Below are the code and all the weights of a small trained network. Each question names an input and a target symbol and asks about switching units off, where a switched-off unit gives its printed mean instead of its output.

import numpy as np


def w(rows, s, z=0):
    codes = np.array(rows[::2]) - 128.0
    scale = np.full(codes.shape[1], s)
    scale[-1] = z or s
    return codes * scale


def norm(h):
    return h / np.sqrt((h * h).mean(-1, keepdims=True) + 1e-5)


def f(y):
    return np.maximum(y, 0)


def softmax(a):
    e = np.exp(a - a.max(-1, keepdims=True))
    return e / e.sum(-1, keepdims=True)


def log_softmax(a):
    a = a - a.max(-1, keepdims=True)
    return a - np.log(np.exp(a).sum(-1, keepdims=True))


def net(x, mask):
    ids = ['γηθξσφω'.index(c) for c in x.split()]
    T = len(ids)
    res = E[ids] + P[:T]
    u = 0
    for l in range(2):
        r = norm(res)
        for j in range(3):
            rows = slice(3 * j, 3 * j + 3)
            q, k, v = (r @ M[l][rows].T for M in (Q, K, V))
            z = softmax(np.where(np.tri(T) > 0, q @ k.T / 3**0.5, -1e9)) @ v
            o = O[l][rows]
            res = res + np.where(mask[u + j], z, o[:, -1]) @ o[:, :-1]
        u += 3
        y = f(norm(res) @ A[l][:, :-1].T + A[l][:, -1])
        res = res + np.where(mask[u : u + 8], y, B[l][:, -1]) @ B[l][:, :-1]
        u += 8
    return log_softmax(norm(res)[-1] @ U[:, :-1].T + U[:, -1])


Q, K, V, O, A, B = {}, {}, {}, {}, {}, {}
E = w([
[135,116,79],'γ',
[134,140,140],'η',
[41,254,72],'θ',
[115,126,165],'ξ',
[72,52,196],'σ',
[173,145,169],'φ',
[162,175,176],'ω',
],0.022)
P = w([
[1,173,189],'0',
[103,162,165],'1',
[129,113,95],'2',
[131,122,104],'3',
[119,119,105],'4',
[125,57,48],'5',
[107,72,49],'6',
[114,119,89],'7',
[105,121,93],'8',
[89,66,43],'9',
[111,121,84],'10',
[99,69,50],'11',
[120,130,95],'12',
],0.006)
Q[0] = w([
[169,157,111],'0.h0',
[179,160,168],'0.h0',
[142,146,116],'0.h0',
[118,6,77],'0.h1',
[46,87,111],'0.h1',
[131,106,173],'0.h1',
[91,105,122],'0.h2',
[92,133,150],'0.h2',
[160,70,109],'0.h2',
],0.016)
K[0] = w([
[94,192,106],'0.h0',
[185,168,83],'0.h0',
[85,147,118],'0.h0',
[113,47,205],'0.h1',
[62,165,111],'0.h1',
[152,72,181],'0.h1',
[252,146,115],'0.h2',
[163,169,157],'0.h2',
[104,152,83],'0.h2',
],0.012)
V[0] = w([
[148,198,9],'0.h0',
[181,123,110],'0.h0',
[170,100,85],'0.h0',
[119,104,150],'0.h1',
[122,145,136],'0.h1',
[124,185,67],'0.h1',
[134,161,69],'0.h2',
[72,116,136],'0.h2',
[114,158,118],'0.h2',
],0.015)
O[0] = w([
[217,203,77,2],'0.h0',
[81,134,43,56],'0.h0',
[26,31,145,28],'0.h0',
[136,162,137,148],'0.h1',
[152,80,6,151],'0.h1',
[21,56,139,97],'0.h1',
[4,184,33,85],'0.h2',
[174,81,40,157],'0.h2',
[55,107,59,144],'0.h2',
],0.0042,0.0061)
A[0] = w([
[119,203,93,108],'0.n0',
[124,117,99,95],'0.n1',
[117,146,134,63],'0.n2',
[32,106,185,93],'0.n3',
[188,135,175,255],'0.n4',
[121,149,175,159],'0.n5',
[113,136,91,119],'0.n6',
[161,131,8,50],'0.n7',
],0.015,0.0033)
B[0] = w([
[149,131,64,186],'0.n0',
[158,121,152,142],'0.n1',
[3,184,159,133],'0.n2',
[129,76,74,217],'0.n3',
[69,102,33,254],'0.n4',
[231,63,91,192],'0.n5',
[174,109,188,160],'0.n6',
[153,127,146,206],'0.n7',
],0.0055,0.0082)
Q[1] = w([
[111,158,9],'1.h0',
[214,79,23],'1.h0',
[43,168,235],'1.h0',
[179,126,206],'1.h1',
[111,168,94],'1.h1',
[154,84,83],'1.h1',
[70,88,239],'1.h2',
[97,212,250],'1.h2',
[191,59,195],'1.h2',
],0.013)
K[1] = w([
[12,157,116],'1.h0',
[38,72,158],'1.h0',
[215,190,190],'1.h0',
[129,122,205],'1.h1',
[8,200,181],'1.h1',
[132,56,184],'1.h1',
[17,103,244],'1.h2',
[173,243,211],'1.h2',
[148,98,130],'1.h2',
],0.011)
V[1] = w([
[77,88,188],'1.h0',
[221,13,18],'1.h0',
[35,130,166],'1.h0',
[161,53,139],'1.h1',
[91,159,199],'1.h1',
[148,235,212],'1.h1',
[108,254,229],'1.h2',
[172,217,62],'1.h2',
[168,161,142],'1.h2',
],0.0076)
O[1] = w([
[225,63,114,133],'1.h0',
[99,160,200,209],'1.h0',
[187,118,71,123],'1.h0',
[123,179,110,164],'1.h1',
[32,73,42,81],'1.h1',
[126,81,51,54],'1.h1',
[50,2,140,1],'1.h2',
[131,91,143,138],'1.h2',
[93,106,76,119],'1.h2',
],0.0076,0.0094)
A[1] = w([
[149,139,105,123],'1.n0',
[135,157,19,196],'1.n1',
[32,146,161,115],'1.n2',
[81,183,122,93],'1.n3',
[136,253,222,48],'1.n4',
[87,116,198,107],'1.n5',
[219,61,210,253],'1.n6',
[160,170,142,132],'1.n7',
],0.014,0.0033)
B[1] = w([
[166,186,174,148],'1.n0',
[87,195,102,174],'1.n1',
[164,141,204,147],'1.n2',
[23,202,83,148],'1.n3',
[141,7,52,250],'1.n4',
[124,254,125,145],'1.n5',
[57,168,199,203],'1.n6',
[158,64,75,188],'1.n7',
],0.0077,0.015)
U = w([
[83,99,61,3],'γ',
[124,150,124,104],'η',
[66,237,92,180],'θ',
[186,48,179,156],'ξ',
[128,209,250,195],'σ',
[100,104,151,126],'φ',
[62,92,97,87],'ω',
],0.017,0.0052)

Each question gives the input, a string of symbols that net reads in full, and the target symbol t.
The units are the heads (3 rows each of Q, K, V and O) and the neurons (one row each of A and B). Each row of codes is followed by its name. A weight is (code - 128) times the scale printed after its matrix; where a second scale follows, it is the last column's (O, A, B and U).
mask holds one flag per unit, layer by layer, with each layer's heads first. A switched-off unit (its flag False) gives its mean, the last column of its rows in O or B, instead of its output. The means were averaged over made-up inputs and are rounded, as every weight is.
A unit's drop is (log p(t) with every unit on - log p(t) with that unit switched off) / (log p(t) with every unit on - log p(t) with every unit switched off).
The circuit of an input: a set's keep is (log p(t) with only the set's units on - log p(t) with every unit switched off) / (log p(t) with every unit on - log p(t) with every unit switched off). Starting from the 12 units with the biggest drops (on a tie, the unit counted first), units are removed one at a time, each time the one whose removal leaves the highest keep (on an exact tie, the one counted first), for as long as the keep stays at least 0.8.
units of the circuit, in order: the units of the circuit, biggest drop first
unit that matters most: the unit with the biggest drop
top k neurons: the k neurons with the biggest drops, biggest first
drop when u is switched off: that unit's drop, to one decimal
input ω ξ γ η, target γ: top 3 neurons	[1.n4, 0.n5, 0.n4]
input φ γ η σ γ, target σ: units of the circuit, in order	[1.h0, 1.n4, 0.n4]
input γ η γ σ η, target ξ: top 2 neurons	[0.n5, 0.n3]
input γ θ φ ξ σ γ φ ω γ γ θ ω, target θ: units of the circuit, in order	[0.n4]
input η φ ξ ξ ξ σ ξ γ γ ω η, target ξ: units of the circuit, in order	[1.n4, 0.h1, 0.n4]
input φ ξ γ ξ ξ σ ω γ θ φ, target θ: units of the circuit, in order	[0.h0, 0.n4]
input γ θ φ γ γ ξ σ ω γ, target σ: units of the circuit, in order	[1.h0, 1.n4]
input η ξ ξ φ, target ξ: units of the circuit, in order	[1.n4, 1.n1]
input ξ θ ω, target θ: top 3 neurons	[1.n4, 1.n1, 0.n5]
input ξ γ φ φ φ ω ξ ξ ω ω φ φ φ, target ξ: top 2 neurons	[1.n4, 0.n5]
input σ ω ω ξ ω η ξ ω ξ ξ ξ γ, target ξ: top 2 neurons	[1.n4, 0.n4]
input θ θ γ η η η, target θ: top 4 neurons	[1.n4, 1.n1, 0.n5, 0.n3]
input η ω φ θ ξ θ φ γ ξ ξ ω, target ξ: top 2 neurons	[0.n3, 1.n4]
input ξ ω φ ω θ ξ φ ω η θ ξ, target ξ: top 2 neurons	[0.n3, 0.n5]
input η ω θ θ ω η γ η γ η θ γ, target θ: unit that matters most	0.h0
input γ ξ γ η ξ γ, target ξ: top 3 neurons	[0.n4, 1.n4, 0.n7]
input η φ θ φ ξ, target ξ: top 2 neurons	[1.n4, 0.n5]
input θ ξ ξ σ ω ξ ω, target ξ: drop when 1.n7 is switched off	0.1
input θ θ γ, target θ: drop when 1.n1 is switched off	0.3
input φ ξ σ γ θ φ, target θ: drop when 0.h1 is switched off	0.2
